Below are the code and all the weights of a small trained network. Each question names an input and a target symbol and asks about switching units off, where a switched-off unit gives its printed mean instead of its output.

import numpy as np


def w(rows, s, z=0):
    codes = np.array(rows[::2]) - 128.0
    scale = np.full(codes.shape[1], s)
    scale[-1] = z or s
    return codes * scale


def f(y):
    return y / 2 * (1 + np.tanh(0.7978845608 * (y + 0.044715 * y**3)))


def softmax(a):
    e = np.exp(a - a.max(-1, keepdims=True))
    return e / e.sum(-1, keepdims=True)


def log_softmax(a):
    a = a - a.max(-1, keepdims=True)
    return a - np.log(np.exp(a).sum(-1, keepdims=True))


def net(x, mask):
    ids = ['Θαζηφψω'.index(c) for c in x.split()]
    T = len(ids)
    res = E[ids] + P[:T]
    r = res
    for j in range(3):
        rows = slice(2 * j, 2 * j + 2)
        q, k, v = (r @ M[0][rows].T for M in (Q, K, V))
        z = softmax(np.where(np.tri(T) > 0, q @ k.T / 2**0.5, -1e9)) @ v
        o = O[0][rows]
        res = res + np.where(mask[j], z, o[:, -1]) @ o[:, :-1]
    y = f(res @ A[0][:, :-1].T + A[0][:, -1])
    res = res + np.where(mask[3:11], y, B[0][:, -1]) @ B[0][:, :-1]
    return log_softmax(res[-1] @ U[:, :-1].T + U[:, -1])


Q, K, V, O, A, B = {}, {}, {}, {}, {}, {}
E = w([
[146,2,82],'Θ',
[116,95,79],'α',
[143,126,91],'ζ',
[143,136,109],'η',
[174,233,92],'φ',
[121,169,88],'ψ',
[137,152,80],'ω',
],0.014)
P = w([
[44,136,116],'0',
[218,131,120],'1',
[65,112,50],'2',
[60,133,179],'3',
[241,114,123],'4',
[65,114,20],'5',
[69,129,233],'6',
[252,95,125],'7',
[62,87,1],'8',
],0.016)
Q[0] = w([
[139,113,137],'head 0',
[180,103,117],'head 0',
[83,140,53],'head 1',
[142,129,36],'head 1',
[100,40,102],'head 2',
[126,186,5],'head 2',
],0.013)
K[0] = w([
[90,158,168],'head 0',
[95,60,114],'head 0',
[77,196,246],'head 1',
[76,93,222],'head 1',
[79,25,95],'head 2',
[137,159,7],'head 2',
],0.011)
V[0] = w([
[209,108,71],'head 0',
[37,153,94],'head 0',
[253,152,130],'head 1',
[162,2,105],'head 1',
[94,77,187],'head 2',
[166,83,94],'head 2',
],0.012)
O[0] = w([
[105,12,116,204],'head 0',
[67,214,136,211],'head 0',
[66,211,146,21],'head 1',
[71,2,186,105],'head 1',
[155,198,72,2],'head 2',
[139,179,193,181],'head 2',
],0.0096,0.006)
A[0] = w([
[211,118,49,55],'neuron 0',
[214,221,139,68],'neuron 1',
[113,250,150,3],'neuron 2',
[94,90,52,136],'neuron 3',
[241,90,90,11],'neuron 4',
[159,107,212,13],'neuron 5',
[222,163,68,135],'neuron 6',
[178,54,173,171],'neuron 7',
],0.013,0.0066)
B[0] = w([
[201,87,198,185],'neuron 0',
[103,227,187,178],'neuron 1',
[94,20,163,168],'neuron 2',
[161,216,186,222],'neuron 3',
[80,73,205,178],'neuron 4',
[185,117,185,150],'neuron 5',
[197,95,9,200],'neuron 6',
[80,189,93,245],'neuron 7',
],0.011,0.012)
U = w([
[60,226,16,226],'Θ',
[119,107,206,223],'α',
[202,240,202,2],'ζ',
[188,143,130,77],'η',
[182,152,22,102],'φ',
[195,2,76,73],'ψ',
[208,110,135,79],'ω',
],0.0083,0.0067)

Each question gives the input, a string of symbols that net reads in full, and the target symbol t.
The units are the heads (2 rows each of Q, K, V and O) and the neurons (one row each of A and B). Each row of codes is followed by its name. A weight is (code - 128) times the scale printed after its matrix; where a second scale follows, it is the last column's (O, A, B and U).
mask holds one flag per unit, heads first, then neurons. A switched-off unit (its flag False) gives its mean, the last column of its rows in O or B, instead of its output. The means were averaged over made-up inputs and are rounded, as every weight is.
A unit's drop is (log p(t) with every unit on - log p(t) with that unit switched off) / (log p(t) with every unit on - log p(t) with every unit switched off).
The circuit of an input: a set's keep is (log p(t) with only the set's units on - log p(t) with every unit switched off) / (log p(t) with every unit on - log p(t) with every unit switched off). Starting from all 11 units, units are removed one at a time, each time the one whose removal leaves the highest keep (on an exact tie, the one counted first), for as long as the keep stays at least 0.8.
units of the circuit, in order: the units of the circuit, biggest drop first
most important unit: the unit with the biggest drop
k most important neurons: the k neurons with the biggest drops, biggest first
heads that matter: for each layer, one digit per head in row order, 1 if its drop is at least 0.15 and else 0, layers parted by /
input Θ φ φ φ η, target α: units of the circuit, in order => [head 1; neuron 6]
input η ω ψ Θ Θ, target α: 3 most important neurons => [neuron 4; neuron 6; neuron 7]
input α Θ α ζ, target Θ: units of the circuit, in order => [neuron 0]
input ψ Θ ζ, target ψ: heads that matter => 010
input α φ ζ η φ φ ψ, target Θ: 2 most important neurons => [neuron 0; neuron 4]
input ω η φ α α, target ψ: units of the circuit, in order => [neuron 3; neuron 1]
input ψ α η, target ψ: heads that matter => 010
input ζ Θ α φ φ, target α: units of the circuit, in order => [head 1; head 2]
input α α φ ζ ζ φ α ζ ω, target α: units of the circuit, in order => [neuron 6; head 2]
input ω Θ Θ φ Θ φ α ψ, target α: 4 most important neurons => [neuron 6; neuron 5; neuron 4; neuron 7]
input ζ φ α ψ α ψ, target ψ: units of the circuit, in order => [head 0; neuron 7]
input α α α η α α φ ω ω, target φ: units of the circuit, in order => [head 1; neuron 6; neuron 0]
input α φ ω, target α: 2 most important neurons => [neuron 6; neuron 4]
input φ ζ ζ, target φ: most important neuron => [neuron 6]
input φ ψ φ ψ α, target ψ: 4 most important neurons => [neuron 6; neuron 3; neuron 4; neuron 0]
input ω Θ ω Θ ω φ α, target Θ: heads that matter => 001
input Θ ω η Θ α α α α α, target α: 2 most important neurons => [neuron 6; neuron 3]
input α ω Θ, target α: units of the circuit, in order => [head 1; neuron 4; neuron 3]
input ζ ζ η φ Θ Θ, target φ: 2 most important neurons => [neuron 6; neuron 2]
input φ φ Θ φ φ α ψ, target Θ: 4 most important neurons => [neuron 0; neuron 4; neuron 2; neuron 5]
input ψ Θ η ω, target Θ: most important unit => neuron 0
input φ α φ η Θ ζ ω, target Θ: heads that matter => 001
input ζ η α ψ ψ η, target ψ: heads that matter => 110
input α Θ η φ, target Θ: heads that matter => 001
input η Θ Θ φ, target Θ: 3 most important neurons => [neuron 0; neuron 2; neuron 4]
input φ Θ φ φ Θ α ζ α, target α: 2 most important neurons => [neuron 6; neuron 5]
input φ ψ ω α ψ φ ζ, target Θ: most important unit => head 2
input α φ φ Θ ψ ω ζ α α, target ζ: 2 most important neurons => [neuron 3; neuron 6]
